Read these off the matrix that follows. Counting starts at 0.
1) Find the entry in the bottom-left corner.
2) Find the entry in row 0 and column 0.
3) Find the entry at row 0, column 2.
4) Find the entry in row 1 and column 1.
5) Find the entry directly below the centre entry.
6) Find the entry directly above -39.
7) Find the bottom-right entry.
8) Find the entry at row 0, column 1.
[[  5  -9 -25 -41 -63]
 [-59  23 -27  33  26]
 [-58  24 -27  33  25]
 [-58  24 -26  33  26]
 [ 35  53 -39  -3 -29]
 [-58  26 -27  34  26]
 [ 13  65 -38  23   3]]
1) 13
2) 5
3) -25
4) 23
5) -39
6) -26
7) 3
8) -9

Read these off the matrix that follows.
1) Report the entry directly above 3.6.
2) Report the entry in the top-right corner.
3) Report the entry directly above -6.6.
4) Report the first entry in the row that holds the largest entry.
5) Report the second smallest entry.
6) Report the third entry, reading row by row.
7) Report the last entry, reading row by row.
8) Report the entry at the centre.
[[20.2, -10.7, -2.9, 2.7, 2.8, -6.7, -1.1, -12.0, 6.2, 6.2, 4.2, 14.9, -2.1],
 [-4.7, -13.7, 1.6, 2.7, 5.1, -10.6, -4.4, 6.3, 3.7, 14.1, -12.0, 16.3, 12.6],
 [18.8, 11.3, 4.9, 3.7, 0.1, 8.6, 4.9, 10.9, -5.1, -6.0, 0.2, -8.9, 6.5],
 [10.7, 11.3, 6.4, 2.6, 11.1, 23.5, 7.6, 12.5, 1.4, 11.9, 9.2, -0.5, 18.4],
 [10.2, 13.0, 2.6, 4.6, 2.5, 19.8, 11.3, -0.8, 5.0, -16.4, 2.0, -12.9, 0.8],
 [-14.4, 18.5, 2.8, 4.4, 0.3, 2.2, 12.9, 17.9, 1.7, -16.1, 19.0, -17.6, -4.4],
 [-11.6, 4.9, 4.0, 4.3, 1.6, 18.6, 9.2, 7.9, 7.1, -6.0, -4.2, -4.0, 9.5],
 [11.7, -0.6, 2.8, 4.0, 2.6, -17.0, 0.3, 8.6, -5.0, 16.0, 6.0, 13.9, 8.1],
 [7.1, 7.5, -3.9, 2.9, -3.2, 10.5, 3.2, -7.9, 5.9, -12.4, -7.8, -11.6, 0.8],
 [-3.4, 2.5, 2.9, 5.4, -6.6, -13.4, 5.5, -0.3, -3.2, -2.2, 26.7, -1.2, -22.0],
 [-18.6, 2.1, 4.7, 3.6, -2.1, -17.1, 0.7, 4.6, -0.1, 4.6, 11.8, 7.7, -6.2]]
1) 5.4
2) -2.1
3) -3.2
4) -3.4
5) -18.6
6) -2.9
7) -6.2
8) 12.9

grid =
[[4173, 3530, 4196, 3704, 4783, 3638],
 [4748, 7923, 8216, 5171, 6249, 4835],
 [3199, 2451, 4123, 2400, 4634, 3601],
 [4390, 4946, 6451, 4261, 5845, 6980],
 [3578, 3726, 4528, 3372, 5427, 2727],
 [8838, 4688, 3229, 8317, 4560, 8026],
 [5789, 5651, 6017, 5803, 4786, 5508],
 [8347, 6054, 4173, 8623, 5506, 7113],
 [5542, 4312, 4555, 5589, 3943, 4007],
 [4496, 7378, 8327, 4258, 6605, 5301]]
The 1st entry, reading row by row is 4173
The first entry in the row that holds the smallest entry -> 3199
Report the smallest entry in the first row.
3530
Report the entry in the top-right corner.
3638
The first entry in the row that holds the largest entry -> 8838
Report the smallest entry in the last row.
4258
Report the bottom-left entry.
4496
The entry directly above the largest entry is 3578
Report the 3rd smallest entry.
2727
Report the entry directly above 7378.
4312
The entry directly above 4946: 2451
Report the entry just left of 4946.
4390
Report the 3rd largest entry.
8347
Report the entry directly below the smallest entry.
4261
The smallest entry is 2400
The third entry in reading order: 4196
The entry directly above 4007: 7113
The largest entry in the last row: 8327
The entry directly above the smallest entry is 5171
The entry in the bottom-right corner is 5301
The entry directly below the largest entry is 5789
Report the 2nd-last entry, reading row by row.
6605
The second entry on the main diagonal -> 7923
The top entry of the column that holds the smallest entry: 3704
The entry just right of 4261 -> 5845
The entry just right of 6054 is 4173
The entry just right of 4496: 7378
Report the entry just right of 6249.
4835
Report the entry just right of 8623.
5506

A =
[[8777 5318 4824 6222 4135 4319 4970 5451]
 [5757 2872 6206 3304 4957 4319 4970 3051]
 [5392 6774 3142 6772 4957 4319 4970 5960]
 [7483 5318 4824 6030 4957 3438 4355 3359]
 [5757 4803 2443 6222 6584 4319 4970 2705]
 [4686 5318 2543 6222 4957 5566 6630 6283]
 [5757 5318 4824 6222 3906 4319 5461 6463]
 [5757 5318 3008 6222 5950 3289 4970 3381]
 [7106 5318 4824 6224 4864 4319 6233 5451]
 [5757 5841 7296 6222 4957 5219 3431 5451]
 [3091 5378 7749 6222 4957 4319 4505 5451]
 [7296 5318 5953 6222 4957 4401 3779 5223]
 [5757 3148 5471 6222 4957 5270 6467 6146]
 [2609 5318 4824 6222 4957 7716 4970 5451]
 [5777 5799 4824 6222 4957 1879 4492 4200]
 [3364 5318 4824 6222 5967 2561 4970 5451]]
Rows and columns are numbered from 0.
Which number is the entry in the bottom-right corner?
A: 5451
The entry just right of the smallest entry is 4492
Which number is the entry just left of 6146?
A: 6467
Which number is the bottom-left entry?
A: 3364
The entry in the top-left corner: 8777
Which number is the entry just right of 4135?
A: 4319
Which number is the entry at row 1, column 0?
A: 5757
Which number is the entry in row 0 and column 2?
A: 4824
Which number is the entry just right of the largest entry?
A: 5318
The entry at row 2, column 0: 5392
The top-right entry: 5451
The entry directly above 2543: 2443
The entry at row 2, column 1 -> 6774
The entry just left of the smallest entry: 4957
The entry directly below 7716 -> 1879
Which number is the entry just left of 6630?
A: 5566
Which number is the entry directly above 2443?
A: 4824
The entry directly below 6206 -> 3142
The entry directly below 5378 is 5318
The entry just left of 2705 is 4970
The bottom entry of the column that holds the smallest entry is 2561
The entry just right of 4355 is 3359

Read these off the matrix that follows.
1) The top entry of the column that holds the largest entry?
2) The first entry in reading order?
3) The fourth entry from the end, reading row by row?
4) The 5th entry from the end, reading row by row?
5) The 2nd entry on the main diagonal?
6) The entry just right of the largest entry?
7) The smallest entry in the last column?
8) The bottom-right entry?
1,5,5,1,6,6,8,4,5,4
3,2,4,4,3,5,1,4,0,4
2,4,5,4,4,4,4,7,5,3
4,4,4,5,6,5,4,4,3,5
8,2,7,6,6,6,9,4,6,5
1,4,3,1,6,4,5,2,6,4
3,5,3,3,5,4,2,4,5,4
4,4,5,4,7,6,6,2,2,5
4,5,7,4,4,5,7,3,2,6
4,5,3,0,6,5,5,1,3,6
2,4,2,5,5,5,4,4,3,4
1) 8
2) 1
3) 4
4) 5
5) 2
6) 4
7) 3
8) 4

Questions about the row below.
1) Report the maximum.
2) Report the entry just left of the largest entry.
[0.583, -0.311, 1.605, -0.851, 1.051, -1.550]
1) 1.605
2) -0.311
